Below is a small trained network, with its code and all its weights. Each question gives an input and a target symbol and asks what happens when units are switched off, that is, made to give their printed mean instead of their output.

import numpy as np


def w(rows, s, z=0):
    codes = np.array(rows[::2]) - 128.0
    scale = np.full(codes.shape[1], s)
    scale[-1] = z or s
    return codes * scale


def norm(h):
    return h / np.sqrt((h * h).mean(-1, keepdims=True) + 1e-5)


def f(y):
    return np.maximum(y, 0)


def softmax(a):
    e = np.exp(a - a.max(-1, keepdims=True))
    return e / e.sum(-1, keepdims=True)


def log_softmax(a):
    a = a - a.max(-1, keepdims=True)
    return a - np.log(np.exp(a).sum(-1, keepdims=True))


def net(x, mask):
    ids = ['αγδεηξπστφω'.index(c) for c in x.split()]
    T = len(ids)
    res = E[ids] + P[:T]
    u = 0
    for l in range(3):
        r = norm(res)
        for j in range(2):
            rows = slice(4 * j, 4 * j + 4)
            q, k, v = (r @ M[l][rows].T for M in (Q, K, V))
            z = softmax(np.where(np.tri(T) > 0, q @ k.T / 4**0.5, -1e9)) @ v
            o = O[l][rows]
            res = res + np.where(mask[u + j], z, o[:, -1]) @ o[:, :-1]
        u += 2
        y = f(norm(res) @ A[l][:, :-1].T + A[l][:, -1])
        res = res + np.where(mask[u : u + 8], y, B[l][:, -1]) @ B[l][:, :-1]
        u += 8
    return log_softmax(norm(res)[-1] @ U[:, :-1].T + U[:, -1])


Q, K, V, O, A, B = {}, {}, {}, {}, {}, {}
E = w([
[118,105,178,80,77,114],'α',
[90,31,203,108,130,111],'γ',
[170,70,177,127,106,82],'δ',
[145,91,244,63,138,100],'ε',
[139,176,247,51,83,201],'η',
[24,115,241,119,173,90],'ξ',
[143,165,175,155,150,251],'π',
[100,160,200,220,103,20],'σ',
[20,129,220,99,156,66],'τ',
[250,169,227,58,147,111],'φ',
[138,88,82,152,237,140],'ω',
],0.015)
P = w([
[58,1,112,173,87,90],'0',
[133,24,191,223,193,141],'1',
[109,63,157,223,187,122],'2',
[95,111,133,173,184,87],'3',
[83,140,127,164,185,65],'4',
[58,174,129,150,209,45],'5',
],0.0072)
Q[0] = w([
[98,92,194,70,181,57],'0.h1',
[121,119,181,169,213,213],'0.h1',
[43,72,190,108,127,152],'0.h1',
[174,126,106,151,161,135],'0.h1',
[130,130,182,159,117,112],'0.h2',
[127,102,9,103,58,128],'0.h2',
[154,134,185,109,137,85],'0.h2',
[86,144,170,224,126,131],'0.h2',
],0.013)
K[0] = w([
[68,71,54,127,76,67],'0.h1',
[126,189,95,119,180,97],'0.h1',
[54,164,97,141,97,91],'0.h1',
[152,81,147,112,201,134],'0.h1',
[141,174,75,103,156,139],'0.h2',
[123,9,196,138,62,174],'0.h2',
[116,194,123,119,189,134],'0.h2',
[161,181,82,104,114,101],'0.h2',
],0.012)
V[0] = w([
[200,94,92,145,55,144],'0.h1',
[81,139,93,153,41,168],'0.h1',
[172,172,80,91,70,79],'0.h1',
[83,37,25,100,136,65],'0.h1',
[26,111,128,183,119,165],'0.h2',
[122,218,179,71,1,172],'0.h2',
[28,65,101,178,33,224],'0.h2',
[137,99,109,99,35,6],'0.h2',
],0.0094)
O[0] = w([
[143,68,121,143,125,150,73],'0.h1',
[136,50,146,83,173,93,86],'0.h1',
[87,88,191,192,136,144,10],'0.h1',
[117,143,146,105,145,199,192],'0.h1',
[150,112,175,111,224,64,182],'0.h2',
[131,59,140,67,95,84,2],'0.h2',
[206,133,167,85,166,122,129],'0.h2',
[94,105,248,157,82,155,82],'0.h2',
],0.013,0.0085)
A[0] = w([
[7,115,198,141,82,141,253],'0.n1',
[105,102,193,83,80,162,171],'0.n2',
[73,169,124,109,37,55,252],'0.n3',
[51,131,70,125,206,57,155],'0.n4',
[197,77,118,41,65,86,165],'0.n5',
[103,146,154,53,132,249,5],'0.n6',
[103,69,106,65,168,224,248],'0.n7',
[176,91,61,255,167,195,220],'0.n8',
],0.0072,0.0026)
B[0] = w([
[240,178,67,118,123,103,248],'0.n1',
[166,94,71,148,234,121,203],'0.n2',
[167,72,59,88,121,118,210],'0.n3',
[200,215,124,98,3,111,252],'0.n4',
[204,118,21,108,165,171,186],'0.n5',
[172,29,107,155,104,81,163],'0.n6',
[175,145,40,150,155,118,200],'0.n7',
[145,220,220,34,125,233,233],'0.n8',
],0.0066,0.0047)
Q[1] = w([
[230,136,53,140,155,68],'1.h1',
[186,140,128,185,186,107],'1.h1',
[32,116,148,99,122,199],'1.h1',
[87,128,67,106,86,111],'1.h1',
[248,175,134,109,185,125],'1.h2',
[82,93,57,184,144,177],'1.h2',
[79,148,29,142,109,111],'1.h2',
[194,166,155,182,126,113],'1.h2',
],0.012)
K[1] = w([
[110,75,186,102,123,131],'1.h1',
[143,81,141,82,95,61],'1.h1',
[149,202,86,173,155,126],'1.h1',
[120,133,95,150,103,195],'1.h1',
[2,74,137,143,97,73],'1.h2',
[182,44,188,102,145,216],'1.h2',
[197,99,172,113,67,123],'1.h2',
[87,112,91,86,114,68],'1.h2',
],0.013)
V[1] = w([
[172,149,123,187,151,85],'1.h1',
[79,81,169,160,172,172],'1.h1',
[49,184,83,178,140,153],'1.h1',
[88,129,116,111,138,97],'1.h1',
[79,53,133,54,166,122],'1.h2',
[247,114,100,127,133,170],'1.h2',
[106,95,69,198,135,114],'1.h2',
[190,79,149,183,61,138],'1.h2',
],0.012)
O[1] = w([
[134,115,48,75,122,136,156],'1.h1',
[113,144,178,114,246,130,113],'1.h1',
[233,160,116,128,161,117,11],'1.h1',
[156,136,175,110,111,100,94],'1.h1',
[56,164,189,62,124,116,112],'1.h2',
[124,113,92,105,117,222,211],'1.h2',
[145,68,115,135,197,87,58],'1.h2',
[81,32,89,154,150,174,113],'1.h2',
],0.011)
A[1] = w([
[158,103,169,111,218,124,109],'1.n1',
[159,78,48,131,141,149,115],'1.n2',
[160,107,169,175,169,80,162],'1.n3',
[72,100,61,230,107,144,32],'1.n4',
[169,154,128,124,130,106,2],'1.n5',
[156,163,160,11,181,165,123],'1.n6',
[145,134,195,132,214,129,179],'1.n7',
[176,137,162,152,90,200,129],'1.n8',
],0.012,0.0035)
B[1] = w([
[172,154,93,111,117,78,161],'1.n1',
[61,183,107,173,122,40,190],'1.n2',
[88,83,21,139,143,61,144],'1.n3',
[136,173,163,140,73,145,184],'1.n4',
[171,81,103,170,104,153,146],'1.n5',
[82,135,89,184,174,19,254],'1.n6',
[132,169,129,126,94,70,183],'1.n7',
[2,100,166,32,150,52,176],'1.n8',
],0.0089,0.0084)
Q[2] = w([
[140,142,121,111,130,91],'2.h1',
[175,114,190,223,162,196],'2.h1',
[211,76,67,164,150,174],'2.h1',
[35,207,79,160,44,94],'2.h1',
[32,205,128,9,156,118],'2.h2',
[171,243,127,254,172,163],'2.h2',
[24,174,181,78,157,70],'2.h2',
[90,254,39,232,48,112],'2.h2',
],0.008)
K[2] = w([
[81,152,159,131,142,149],'2.h1',
[200,254,52,151,97,150],'2.h1',
[124,156,91,153,101,89],'2.h1',
[153,82,170,8,195,123],'2.h1',
[218,133,79,124,75,180],'2.h2',
[147,37,248,189,126,60],'2.h2',
[163,104,118,183,37,153],'2.h2',
[223,6,187,57,138,143],'2.h2',
],0.0099)
V[2] = w([
[162,159,86,43,199,147],'2.h1',
[216,94,104,114,81,168],'2.h1',
[49,150,54,170,181,98],'2.h1',
[123,158,12,139,123,74],'2.h1',
[69,62,119,214,159,104],'2.h2',
[123,92,162,95,91,65],'2.h2',
[148,75,108,135,213,207],'2.h2',
[96,188,166,193,126,213],'2.h2',
],0.011)
O[2] = w([
[106,98,59,112,200,161,188],'2.h1',
[120,71,100,70,104,76,2],'2.h1',
[164,107,122,241,150,227,227],'2.h1',
[245,77,138,120,158,185,160],'2.h1',
[96,85,202,198,131,136,129],'2.h2',
[165,122,193,108,99,157,159],'2.h2',
[35,56,83,102,132,117,85],'2.h2',
[63,205,70,201,68,14,72],'2.h2',
],0.012,0.0059)
A[2] = w([
[188,155,132,144,151,149,177],'2.n1',
[52,115,68,180,119,130,194],'2.n2',
[35,101,231,25,208,177,77],'2.n3',
[120,156,59,176,62,2,4],'2.n4',
[120,148,251,95,204,31,101],'2.n5',
[248,139,108,105,124,169,56],'2.n6',
[71,133,141,108,90,157,110],'2.n7',
[249,103,128,80,111,90,77],'2.n8',
],0.0097,0.0038)
B[2] = w([
[195,134,115,128,126,92,242],'2.n1',
[146,119,141,175,122,53,254],'2.n2',
[229,117,123,104,204,173,237],'2.n3',
[213,104,146,145,2,181,173],'2.n4',
[227,135,106,174,30,165,204],'2.n5',
[30,87,232,138,113,41,234],'2.n6',
[16,196,145,45,188,79,186],'2.n7',
[129,30,159,153,106,65,190],'2.n8',
],0.0085,0.0056)
U = w([
[71,86,80,163,115,94,193],'α',
[176,175,153,110,97,65,94],'γ',
[148,126,30,92,163,41,166],'δ',
[172,79,129,204,95,87,113],'ε',
[150,107,184,157,156,171,49],'η',
[133,129,68,131,7,174,75],'ξ',
[124,200,94,153,157,205,92],'π',
[165,188,161,112,102,85,16],'σ',
[149,69,83,69,126,145,209],'τ',
[49,139,159,102,129,89,252],'φ',
[114,121,167,42,88,147,129],'ω',
],0.012,0.0031)

Each question gives the input, a string of symbols that net reads in full, and the target symbol t.
The units are the heads (4 rows each of Q, K, V and O) and the neurons (one row each of A and B). Each row of codes is followed by its name. A weight is (code - 128) times the scale printed after its matrix; where a second scale follows, it is the last column's (O, A, B and U).
mask holds one flag per unit, layer by layer, with each layer's heads first. A switched-off unit (its flag False) gives its mean, the last column of its rows in O or B, instead of its output. The means were averaged over made-up inputs and are rounded, as every weight is.
A unit's drop is (log p(t) with every unit on - log p(t) with that unit switched off) / (log p(t) with every unit on - log p(t) with every unit switched off).
The circuit of an input: a set's keep is (log p(t) with only the set's units on - log p(t) with every unit switched off) / (log p(t) with every unit on - log p(t) with every unit switched off). Starting from the 12 units with the biggest drops (on a tie, the unit counted first), units are removed one at a time, each time the one whose removal leaves the highest keep (on an exact tie, the one counted first), for as long as the keep stays at least 0.8.
units of the circuit, in order: the units of the circuit, biggest drop first
unit that matters most: the unit with the biggest drop
k most important neurons: the k neurons with the biggest drops, biggest first
which heads matter: for each layer, one digit per head in row order, 1 if its drop is at least 0.15 and else 0, layers parted by /
input π α α, target τ: units of the circuit, in order : [0.h2, 2.h2]
input φ ε α φ ε, target ξ: unit that matters most : 0.h2
input φ φ ω γ, target ε: units of the circuit, in order : [1.h2, 0.h2, 2.h1]
input η ξ ε γ γ γ, target ω: units of the circuit, in order : [0.h2, 2.h2, 2.h1]
input α γ α σ ω, target φ: which heads matter : 01 / 11 / 10
input γ δ σ ξ φ, target ξ: which heads matter : 01 / 00 / 00
input γ ω π γ γ π, target δ: which heads matter : 11 / 00 / 00
input φ γ ε, target ε: units of the circuit, in order : [1.h2, 0.h2, 1.h1]
input ω η δ γ α σ, target ε: which heads matter : 01 / 01 / 00
input π ω δ, target τ: units of the circuit, in order : [2.h1, 1.h1]
input α ω γ φ, target φ: units of the circuit, in order : [0.h2, 2.h1]
input π ξ ε τ φ α, target τ: which heads matter : 11 / 00 / 11
input η γ γ ε, target ω: units of the circuit, in order : [0.h2, 2.h2]
input ω σ ω α δ γ, target δ: which heads matter : 00 / 11 / 11
input η φ π, target ω: units of the circuit, in order : [2.h2, 0.h2, 2.h1, 0.n8]
input δ π δ γ, target α: units of the circuit, in order : [2.h2, 1.h2, 0.h1]
input δ π δ, target δ: which heads matter : 01 / 00 / 00
input τ ε ξ, target γ: unit that matters most : 1.h2
input δ δ τ φ γ, target α: which heads matter : 11 / 01 / 01
input ω σ γ γ, target δ: unit that matters most : 1.h1
input η α η α η φ, target ω: units of the circuit, in order : [0.h2, 2.h2, 2.h1]
input φ γ η π σ γ, target ε: which heads matter : 00 / 01 / 00
input τ σ α, target γ: which heads matter : 00 / 01 / 00
input δ α ε ω, target α: which heads matter : 01 / 01 / 01
input σ δ ξ η τ, target η: 2 most important neurons : [1.n3, 0.n1]
input η γ δ γ α, target ω: which heads matter : 01 / 10 / 00
input ω δ η ω ε, target δ: units of the circuit, in order : [2.h2]
input α α γ, target φ: which heads matter : 01 / 11 / 10
input α σ ω π π, target φ: units of the circuit, in order : [0.h2, 2.h1, 1.h1]
input ω δ γ σ α, target δ: units of the circuit, in order : [1.h1, 2.h2, 0.h2]
